In the rows, zero is written as 128.
Each row is followed by its class.
[173 169 170 165 103 111 158 124  91 135 144 108  71 151 100 139 137 138
 102 122 145 135 140 148 131 123 155 146 114 148 127  93 132 129 115 104
  77 122 146  66 129 126]
Beko
[110 133 123 125 135 122 129  68  73 157 149 124 109 139 112  53 107  86
 103 140 176 118 119 118  89  84 171 135 142 153 116  76  86 114 125 188
 112 129 139 163 105  92]
lik
[100 119 123 115 132 123 138  68  70 159 133 128 112 149 118  49 107  96
 103 142 172 114 119 110  80  83 152 141 134 161 103  76  91  99 129 186
 111 132 121 156 123  78]
vudu
[184 168 176 174 104 124 152 133  80 141 157  90  69 141  86 124 136 141
  96 118 136 135 147 148 118 139 164 142 124 130 126 100 148 137 119 109
  86 126 154  63 120 120]
lik
[125 139 130 108 121 123 136  66  97 127 157 147 110 152 127  57 120  84
  96 148 178 126 131 122  90  50 153 146 103 148 107 104  79  73 129 160
 101 131 141 145 126  87]
Beko
[175 180 171 161  99 135 149 132  80 132 150 101  72 137 102 139 130 139
  80 127 145 119 128 140 117 127 153 157 126 135 127  95 144 130 118 122
  97 120 171  62 123 111]
gofoz
[172 138 167 167  94 106 142 153  78 149 138  85  60 157 105 115 140 154
  80 111 143 134 137 150 131 111 164 114 106 131 121  72 116 129 115  89
  92 124 149  83 118 136]
lon
[129 134 120 106 114 132 135  75  78 124 160 135 101 139 117  48 121  73
  78 142 177 121 150 112  79  57 154 147 105 142  93 101 102  66 119 175
 106 129 141 139 123  76]
bebe
[172 136 183 177 104 113 165 146  69 150 143  94  65 164 102  96 135 149
  86 113 156 135 138 139 129 123 162 113 106 145 147  74 132 121 115  90
  74 134 141  74 130 120]
vudu
[125 127 120 112 114 125 140  62  74 137 155 135  94 145 110  55 121  74
  88 134 174 126 151 114  76  57 160 147 109 139  89 101  94  72 120 170
 101 129 128 146 131  75]
bebe
[165 150 172 165 104 105 154 138  91 145 151 104  69 177 114 115 138 142
 108 110 145 148 144 139 135 101 164 127  99 147 144  93 111 125 112  92
  74 127 134  87 131 134]
Beko
[175 146 172 173 105 111 153 142  82 146 152  88  62 157 103 106 132 144
  87 105 149 141 146 138 139 124 179 112 113 134 144  73 126 138 110 100
  80 132 139  82 113 129]
lik
[180 165 166 172  95 124 145 141  78 137 143  89  63 137  90 132 141 145
  85 128 140 123 126 155 112 127 144 145 112 132 103  81 136 129 115 108
  97 115 165  68 123 122]
lon
[116 116 141 117 133 124 145  70  70 165 132 122 103 165  96  60 114  87
  98 135 185 123 119 122  87  63 164 138 133 152 106  88  78  86 129 180
 128 116 137 154 123  96]
Suzo
[170 176 172 161 100 128 151 127  77 139 145 100  70 142 100 141 127 140
  81 128 147 119 131 142 122 128 160 149 132 133 126  90 140 132 121 121
  95 122 161  63 123 114]
gofoz
[136 134 127 126 122 128 144  65  84 129 169 123 108 126 116  40 115  84
  78 147 181 115 138 121  83  61 162 131 112 141 112  86  96  78 131 172
 102 128 149 157 109  82]
lik
[177 173 168 175 102 126 154 139  79 140 141 102  53 144  82 142 139 131
 103 120 142 128 156 149 117 134 157 147 120 135 109 100 151 134 107 111
  93 121 141  56 129 120]
bebe
[129 132 119 119 119 133 135  72  80 129 158 132  96 142 114  53 120  74
  86 142 179 124 152 116  75  51 156 148 109 139  92 105  97  72 118 182
 109 124 134 145 123  81]
bebe
[110 126 123 111 138 126 116  75  81 150 149 124 111 140 121  45 107  83
  98 146 181 119 118 110  93  84 166 128 135 149 117  82  87 104 123 192
 117 135 142 160 104  92]
lik
[178 169 170 171 105 128 159 140  85 140 137  86  65 143  83 122 132 144
  98 137 147 124 125 144 120 125 155 139 120 140 121  98 144 116 114 112
 111 110 170  60 117 121]
Suzo
[125 133 116 111 120 122 138  59 107 122 148 141  99 141 122  56 111  81
  83 150 186 109 126 116  97  50 155 148 101 154 106  93  74  65 126 171
 101 125 141 156 123  71]
Beko
[105 122 129 119 134 127 128  76  78 144 138 133 107 149 108  69 110  92
  96 146 177 118 122 107 100  76 164 134 131 149  90  74  78 103 132 198
 116 135 129 143 124  81]
godid
[170 141 179 175  99 107 140 161  75 159 144  88  55 172  96 113 142 157
 102 110 140 138 130 155 127 106 166 121 107 131 124  79 113 134 108  83
  96 118 153  84 124 134]
lon
[174 153 181 177 106 111 145 151  82 145 154  89  64 165 101 106 138 150
 100 108 144 146 144 146 141 119 180 108 120 128 143  84 126 145 110  80
  88 132 140  75 116 130]
lik
[174 145 172 175 104 116 164 152  82 146 143  76  68 162  96 104 138 145
  82 118 153 140 140 138 129 110 158 117 105 140 142  78 121 119 110 101
  97 114 151  84 114 133]
Suzo
[169 148 171 175 108 114 147 147  80 148 156  87  61 163 105 109 137 146
 106 106 141 148 142 142 134 121 179 112 114 126 144  90 121 131 109  91
  82 129 139  82 121 125]
lik
[107 117 120 118 123 122 131  72  66 156 137 130 101 152 106  57 112  79
 102 135 173 123 142 109  83  68 173 144 132 151  92  90  89 100 123 180
 107 129 131 157 122  94]
bebe
[136 123 122 102 110 122 133  65  79 141 151 118 100 143 118  51 123  88
  82 147 164 120 137 120  67  54 148 147 103 140  80  92  82  69 132 168
 113 129 150 154 124  89]
lon
[101 132 134 112 135 121 131  67  69 163 144 133 110 154 114  66 105  82
  93 141 188 111 115 117  90  73 163 139 143 151 110  73  80 102 128 193
 117 124 136 160 115  86]
gofoz
[131 126 128 117 121 130 148  68  79 142 152 111 103 151 118  45 117  85
  83 149 179 125 130 110  74  54 156 142 104 146 107 106  86  61 124 171
 113 122 151 149 117  83]
Suzo
[122 129 120 131 126 143 133  74  88 122 145 137 104 133 122  66 115  92
  89 149 175 115 124 106  91  64 155 141 112 140  99  91  88  89 131 189
 117 132 138 147 132  67]
godid
[114 122 130 117 132 130 134  87  79 156 136 118 112 148 109  52 111  89
  88 147 179 118 118 110  83  71 154 138 127 157 109  84  85  91 130 189
 131 121 148 161 109  97]
Suzo
[182 174 152 176 100 134 156 129  89 124 145 101  58 124  90 139 140 129
  87 128 144 126 150 141 111 128 148 152 116 136 104 100 159 134 102 123
  98 120 154  58 124 114]
bebe
[117 126 135 105 123 127 138  63  73 144 156 134 110 159 120  58 108  83
  86 139 180 117 135 113  85  58 166 139 124 133 104  94  83  66 139 179
 105 125 138 154 129  75]
gofoz
[169 156 177 180 107 114 156 146  87 143 146 111  68 177 108 115 140 138
 107 108 153 151 142 144 135 106 166 122  98 147 143  83 115 135 112  86
  76 129 136  76 127 136]
Beko
[113 114 137 115 125 105 124  77  62 175 137 115  97 171 101  59 112  98
  99 135 172 118 119 126  85  75 162 136 129 151  86  70  73 102 129 172
 112 126 137 156 120  98]
lon
[107 124 128 113 126 117 120  76  74 159 142 121 100 154 109  63 113  95
  92 144 182 113 109 129  86  71 152 133 125 147  76  72  73  93 128 188
 122 118 144 154 116  91]
lon
[107 140 126 126 130 131 127  76  80 151 154 122 104 140 116  52 111  89
 100 146 179 116 116 119  84  78 166 134 128 145 104  89  80 103 126 189
 116 129 139 155 112  81]
lik
[123 133 135 111 121 120 140  63  88 136 153 142 112 155 123  54 121  82
  93 140 176 126 135 116  90  54 157 148 102 153 108 101  85  78 128 154
  93 135 129 145 129  87]
Beko
[119 133 132 108 117 125 144  64  72 145 156 128 111 153 123  61 110  86
  83 144 171 114 135 112  75  61 166 147 122 136  97  95  83  75 141 168
 101 132 143 152 124  76]
gofoz
[182 167 176 173 102 126 166 135  82 144 147  82  70 145  85 120 137 143
  85 132 144 131 133 140 114 128 148 145 111 144 125  96 144 122 112 117
 100 115 167  64 118 127]
Suzo
[118 114 120 106 110 126 126  67  77 148 146 129 102 150 123  52 117  97
  85 136 164 113 116 114  73  69 149 143  97 139  81  91  82  73 142 161
 103 137 147 161 132  76]
lon
[184 173 172 177 101 136 167 138  86 127 142  95  72 123 100 128 138 149
  78 134 145 119 142 149 109 126 139 148 118 142 120  95 156 130 120 120
  99 123 149  56 127 115]
vudu
[179 169 173 170 101 130 166 134  82 133 143  91  71 128 100 119 136 145
  90 139 141 118 139 144 109 127 148 149 116 146 123 102 151 123 113 114
  95 124 157  60 127 115]
vudu
[102 132 134 110 130 121 135  68  64 164 145 126 111 163 118  72 105  86
  92 132 185 118 123 121  85  70 165 129 142 148  96  78  79  95 146 189
 115 128 132 149 124  88]
gofoz
[175 136 169 178 109 112 152 149  82 136 142  95  60 165 105 125 135 146
  96 117 148 142 148 131 145 113 178 115 117 134 141  80 113 136 106 107
  86 130 147  78 127 122]
godid
[179 173 179 176 107 126 154 146  80 126 143 100  72 130  89 138 139 142
  94 138 143 125 146 146 133 134 157 138 121 136 118  86 148 140 114 119
  92 125 150  46 122 119]
godid
[120 117 131 115 125 107 129  76  66 166 139 114  97 159 105  66 115  94
  88 137 177 115 120 130  82  68 158 135 128 150  82  72  78 100 130 174
 118 125 138 152 118  97]
lon
[108 129 139 122 132 115 133  78  65 151 138 126 109 151 109  63 111  89
  99 147 179 114 119 114 105  79 174 131 134 155  98  70  82 111 125 185
 110 132 132 139 122  87]
godid
[133 121 122 111 113 129 128  73  88 140 148 121  96 137 114  56 121  90
  75 144 173 111 135 121  71  60 142 147  99 138  75  92  85  71 126 179
 115 122 146 154 120  79]
lon
[183 168 163 172  95 128 147 143  83 138 140  90  59 126  86 132 140 144
  88 134 137 116 130 155 106 126 143 151 110 135 103  87 140 126 116 110
 101 115 170  68 120 121]
lon
[122 125 130 128 137 125 130  82  80 143 142 126 101 149 114  68 109  86
  97 149 188 115 129 114  97  65 169 130 128 157  97  84  82 103 124 193
 120 130 145 142 115  82]
godid
[172 133 175 176  98 104 146 157  71 159 144  79  57 168  93 111 141 154
  93 108 141 140 138 148 127 111 163 116 103 135 121  71 118 128 114  88
  85 120 151  85 121 139]
lon
[106 115 129 129 134 119 124  82  65 152 129 121 113 148 109  61 108  95
 101 144 173 116 125 106 102  75 171 136 141 159 107  70  84 121 131 176
 108 135 130 153 115  90]
godid
[131 123 124 117 121 132 152  61  84 142 151 114 103 148 112  53 118  83
  79 143 180 126 135 112  72  54 149 138 110 148  98 101  84  61 130 177
 122 123 147 153 121  81]
Suzo
[169 138 177 180 105 114 163 152  78 153 138  79  60 178  88 109 133 149
  93 111 155 142 141 140 134 113 162 109 111 141 141  77 116 118 117  91
  93 117 147  82 119 129]
Suzo
[120 116 133 104 120 113 124  78  75 161 137 125  96 154 105  59 116  94
  91 140 173 115 122 124  82  69 156 139 119 148  77  73  79  94 124 175
 118 125 147 152 117  95]
lon
[137 112 120 112 113 119 132  69  75 145 147 115  96 141 115  50 120  88
  75 141 171 114 131 116  72  56 156 146 104 143  88  90  86  72 124 164
 108 127 154 157 121  83]
lon
[112 120 131 129 138 128 127  85  76 149 136 129 107 146 109  64 108  89
 102 146 179 112 127 107  97  73 164 135 131 160 104  77  85 110 129 192
 118 133 139 154 118  86]
godid
[125 124 115 113 117 128 137  65  74 138 153 135  93 148 124  52 118  73
  96 140 173 126 148 106  71  55 164 148 109 144 102 110  95  73 117 170
 102 135 138 153 129  78]
bebe
[167 150 163 170 105 103 155 140  89 141 144 103  67 170 117 118 137 140
 104 114 148 150 142 141 137 102 171 117 104 145 145  84 110 128 115  87
  75 132 135  83 125 137]
Beko
[128 126 120 115 115 129 153  61  85 141 148 122  96 146 111  49 116  87
  87 147 173 124 130 111  73  56 156 146 110 143 102  99  80  60 124 178
 121 118 148 156 123  76]
Suzo
[112 131 134 123 128 122 134  80  64 155 150 136  98 159 105  63 117  77
  99 133 183 123 130 119  84  72 172 143 126 152  93  91  94 102 114 179
 109 128 138 139 121  91]
bebe
[178 169 180 173 106 131 150 150  80 123 143 102  71 134  92 133 140 138
  94 136 144 127 140 141 133 134 157 136 116 137 118  84 141 135 115 117
  91 126 158  51 127 117]
godid
[186 172 168 169  98 131 167 140  82 135 136  88  67 139  92 126 136 140
  85 132 143 127 134 140 115 128 154 144 116 141 126  96 147 124 112 111
 107 118 170  56 117 122]
Suzo
[181 160 175 171  94 119 151 137  75 151 150  88  62 148  82 131 141 150
  95 122 134 125 136 155 110 130 143 149 110 137 107  90 138 128 117 108
  91 115 167  69 126 126]
lon
[138 118 131 131 126 124 148  71  74 131 145 123 102 145 117  69 123  87
  90 146 170 123 145 112  84  47 178 142 119 137  98 106  88  88 129 160
 107 136 135 139 133  79]
godid
[173 174 170 165  99 128 153 133  79 136 143  97  73 135 100 136 130 139
  78 128 145 120 140 140 120 126 161 147 130 130 122  89 145 132 120 120
  96 121 157  63 120 117]
gofoz
[108 135 127 115 125 127 128  76  73 150 142 136 100 147 110  60 113  76
  94 141 185 113 134 119  87  70 163 141 128 152  91  90  89  99 121 187
 117 127 133 148 118  89]
bebe
[105 111 128 122 137 122 120  78  76 151 134 132 107 158 107  64 107  93
 110 143 174 121 126 104 101  79 166 135 138 152 100  76  77 110 128 193
 113 130 129 159 124  78]
godid
[159 158 178 158 105 115 152 143  71 153 148 100  71 170 117 120 134 140
  95 113 145 142 137 135 132 113 178 118 123 130 141  83 120 134 112 102
  93 132 142  77 125 134]
gofoz
[136 120 123 124 125 135 147  70  87 132 151 126 102 136 130  50 118  90
  76 150 184 115 135 115  71  61 148 139 110 144 110 110  96  70 126 177
 114 131 142 148 130  66]
vudu
[181 169 160 175  98 130 161 130  79 135 142  95  55 135  88 138 140 126
  93 120 142 128 153 140 111 130 158 150 114 140 110 100 151 132 106 113
  91 124 151  60 131 120]
bebe
